Below are the code and all the weights of a small trained network. Each question names an input and a class and asks about switching units off, where a switched-off unit gives its printed mean instead of its output.

import numpy as np


def w(rows, s, z=0):
    codes = np.array(rows[::2]) - 128.0
    scale = np.full(codes.shape[1], s)
    scale[-1] = z or s
    return codes * scale


def norm(h):
    return h / np.sqrt((h * h).mean(-1, keepdims=True) + 1e-5)


def f(y):
    return np.maximum(y, 0)


def log_softmax(a):
    a = a - a.max(-1, keepdims=True)
    return a - np.log(np.exp(a).sum(-1, keepdims=True))


def net(x, mask):
    res = np.array(x, float).reshape(1, 5) / 4 @ E
    u = 0
    for l in range(2):
        y = f(norm(res) @ A[l][:, :-1].T + A[l][:, -1])
        res = res + np.where(mask[u : u + 10], y, B[l][:, -1]) @ B[l][:, :-1]
        u += 10
    return log_softmax(norm(res)[-1] @ U[:, :-1].T + U[:, -1])


A, B = {}, {}
E = w([
[81,165,163,104,201,98,186,232,113,194],'x0',
[180,96,2,78,140,151,110,216,113,104],'x1',
[70,91,126,158,199,184,161,93,11,143],'x2',
[116,184,92,69,33,140,152,222,110,162],'x3',
[163,80,73,217,128,64,213,159,134,119],'x4',
],0.0061)
A[0] = w([
[174,203,153,83,90,178,151,190,162,79,205],'L0N1',
[168,143,70,92,140,188,168,116,38,166,4],'L0N2',
[121,118,113,140,119,119,127,59,178,77,188],'L0N3',
[101,82,138,167,192,110,114,70,113,110,96],'L0N4',
[197,169,131,138,83,84,99,111,254,114,73],'L0N5',
[156,67,147,69,46,124,111,163,128,122,137],'L0N6',
[161,89,84,185,120,166,127,193,40,170,112],'L0N7',
[74,93,186,190,187,200,123,116,90,164,70],'L0N8',
[164,4,109,175,189,140,90,111,148,69,98],'L0N9',
[194,80,54,123,81,71,125,166,138,86,105],'L0N10',
],0.0064,0.0033)
B[0] = w([
[165,79,128,68,184,121,117,149,208,153,253],'L0N1',
[86,79,113,114,152,144,161,149,93,135,180],'L0N2',
[146,128,112,131,102,131,161,67,149,129,225],'L0N3',
[160,153,76,153,84,190,113,104,128,171,217],'L0N4',
[110,87,93,69,97,76,100,88,2,143,237],'L0N5',
[141,142,118,103,173,53,134,147,101,100,201],'L0N6',
[72,118,112,142,66,101,197,164,109,60,215],'L0N7',
[162,150,163,59,67,123,104,191,124,128,226],'L0N8',
[78,107,72,158,156,147,146,99,184,130,238],'L0N9',
[70,210,157,184,140,159,72,81,158,98,231],'L0N10',
],0.0084,0.0048)
A[1] = w([
[83,143,180,185,102,132,196,94,126,154,252],'L1N1',
[39,105,134,171,39,170,102,106,69,99,132],'L1N2',
[72,66,115,78,170,185,193,185,46,122,101],'L1N3',
[26,148,253,137,149,120,183,177,182,180,129],'L1N4',
[103,112,53,112,129,123,150,186,2,52,54],'L1N5',
[161,147,242,193,122,225,137,39,88,122,21],'L1N6',
[221,119,127,86,38,104,69,74,61,123,84],'L1N7',
[53,212,219,48,127,127,81,182,133,157,139],'L1N8',
[132,138,99,114,82,169,89,49,85,126,128],'L1N9',
[101,196,123,73,159,147,112,149,132,109,107],'L1N10',
],0.0067,0.0031)
B[1] = w([
[184,109,107,69,187,159,112,193,176,96,216],'L1N1',
[131,141,145,68,181,127,123,189,138,106,219],'L1N2',
[100,78,219,105,54,106,108,25,97,179,215],'L1N3',
[189,166,127,221,130,76,91,91,93,187,214],'L1N4',
[52,75,219,169,86,107,157,159,140,174,205],'L1N5',
[101,220,227,37,182,181,157,235,247,118,192],'L1N6',
[134,149,184,88,135,61,116,129,106,196,216],'L1N7',
[171,91,50,216,152,254,92,93,64,53,255],'L1N8',
[103,158,127,174,126,112,238,96,155,156,226],'L1N9',
[111,92,137,103,80,172,146,168,79,73,181],'L1N10',
],0.0069,0.0065)
U = w([
[166,155,170,179,131,249,44,111,53,130,86],'0',
[28,42,176,107,82,162,186,152,58,153,190],'1',
[156,190,215,74,176,189,191,113,207,144,182],'2',
[167,105,68,33,142,140,69,208,118,71,129],'3',
[103,112,36,179,148,151,152,22,191,76,202],'4',
[223,115,133,187,164,64,155,162,95,190,71],'5',
[155,155,150,52,59,27,79,43,115,142,174],'6',
[76,137,125,192,92,77,166,203,173,64,7],'7',
],0.014,0.002)

Each question gives the input, the list of numbers given to net, and the class t.
The units are the neurons (one row each of A and B). Each row of codes is followed by its name. A weight is (code - 128) times the scale printed after its matrix; where a second scale follows, it is the last column's (A, B and U).
mask holds one flag per neuron, layer by layer. A switched-off neuron (its flag False) gives its mean, the last column of its row in B, instead of its output. The means were averaged over made-up inputs and are rounded, as every weight is.
A unit's drop is (log p(t) with every unit on - log p(t) with that unit switched off) / (log p(t) with every unit on - log p(t) with every unit switched off).
The circuit of an input: a set's keep is (log p(t) with only the set's units on - log p(t) with every unit switched off) / (log p(t) with every unit on - log p(t) with every unit switched off). Starting from the 12 units with the biggest drops (on a tie, the unit counted first), units are removed one at a time, each time the one whose removal leaves the highest keep (on an exact tie, the one counted first), for as long as the keep stays at least 0.8.
units of the circuit, in order: the units of the circuit, biggest drop first
unit that matters most: the unit with the biggest drop
top k neurons: the k neurons with the biggest drops, biggest first
top k neurons in layer l: the k neurons of layer l with the biggest drops, biggest first
input [7,6,1,1,5], class 1: units of the circuit, in order	[L1N3]
input [5,-2,8,3,-4], class 0: top 4 neurons	[L1N8 L0N5 L1N4 L0N8]
input [6,6,-4,2,4], class 7: units of the circuit, in order	[L1N1 L0N10]
input [-8,1,2,7,-8], class 3: top 2 neurons in layer 1	[L1N3 L1N4]
input [6,4,-1,-2,-3], class 0: top 2 neurons	[L0N5 L1N8]
input [-8,5,-8,8,3], class 6: units of the circuit, in order	[L0N5 L1N7]
input [5,0,-8,2,4], class 3: units of the circuit, in order	[L0N5 L1N3 L1N9]
input [3,-1,-8,7,7], class 3: top 2 neurons	[L0N1 L0N5]
input [-3,4,-8,1,-4], class 6: top 2 neurons in layer 1	[L1N7 L1N1]
input [5,-2,-7,-1,-2], class 3: top 3 neurons in layer 1	[L1N3 L1N8 L1N9]
input [2,-5,1,-2,7], class 2: top 4 neurons	[L0N4 L0N1 L1N6 L0N6]
input [7,-6,8,-7,-4], class 0: units of the circuit, in order	[L0N8 L1N8]
input [5,0,-7,1,5], class 3: top 3 neurons	[L0N5 L1N9 L1N3]
input [8,-8,-4,-2,3], class 5: top 2 neurons	[L1N4 L0N10]
input [-2,-5,6,-4,-7], class 2: unit that matters most	L1N6
input [7,-1,-3,4,-3], class 0: top 2 neurons	[L1N8 L1N4]
input [-1,-1,6,-8,0], class 2: top 2 neurons	[L1N6 L0N8]
input [3,0,1,-4,6], class 4: top 3 neurons in layer 0	[L0N9 L0N5 L0N4]
input [8,-8,0,-3,4], class 5: top 2 neurons	[L1N4 L0N10]
input [-4,8,2,7,-1], class 1: units of the circuit, in order	[L1N5]
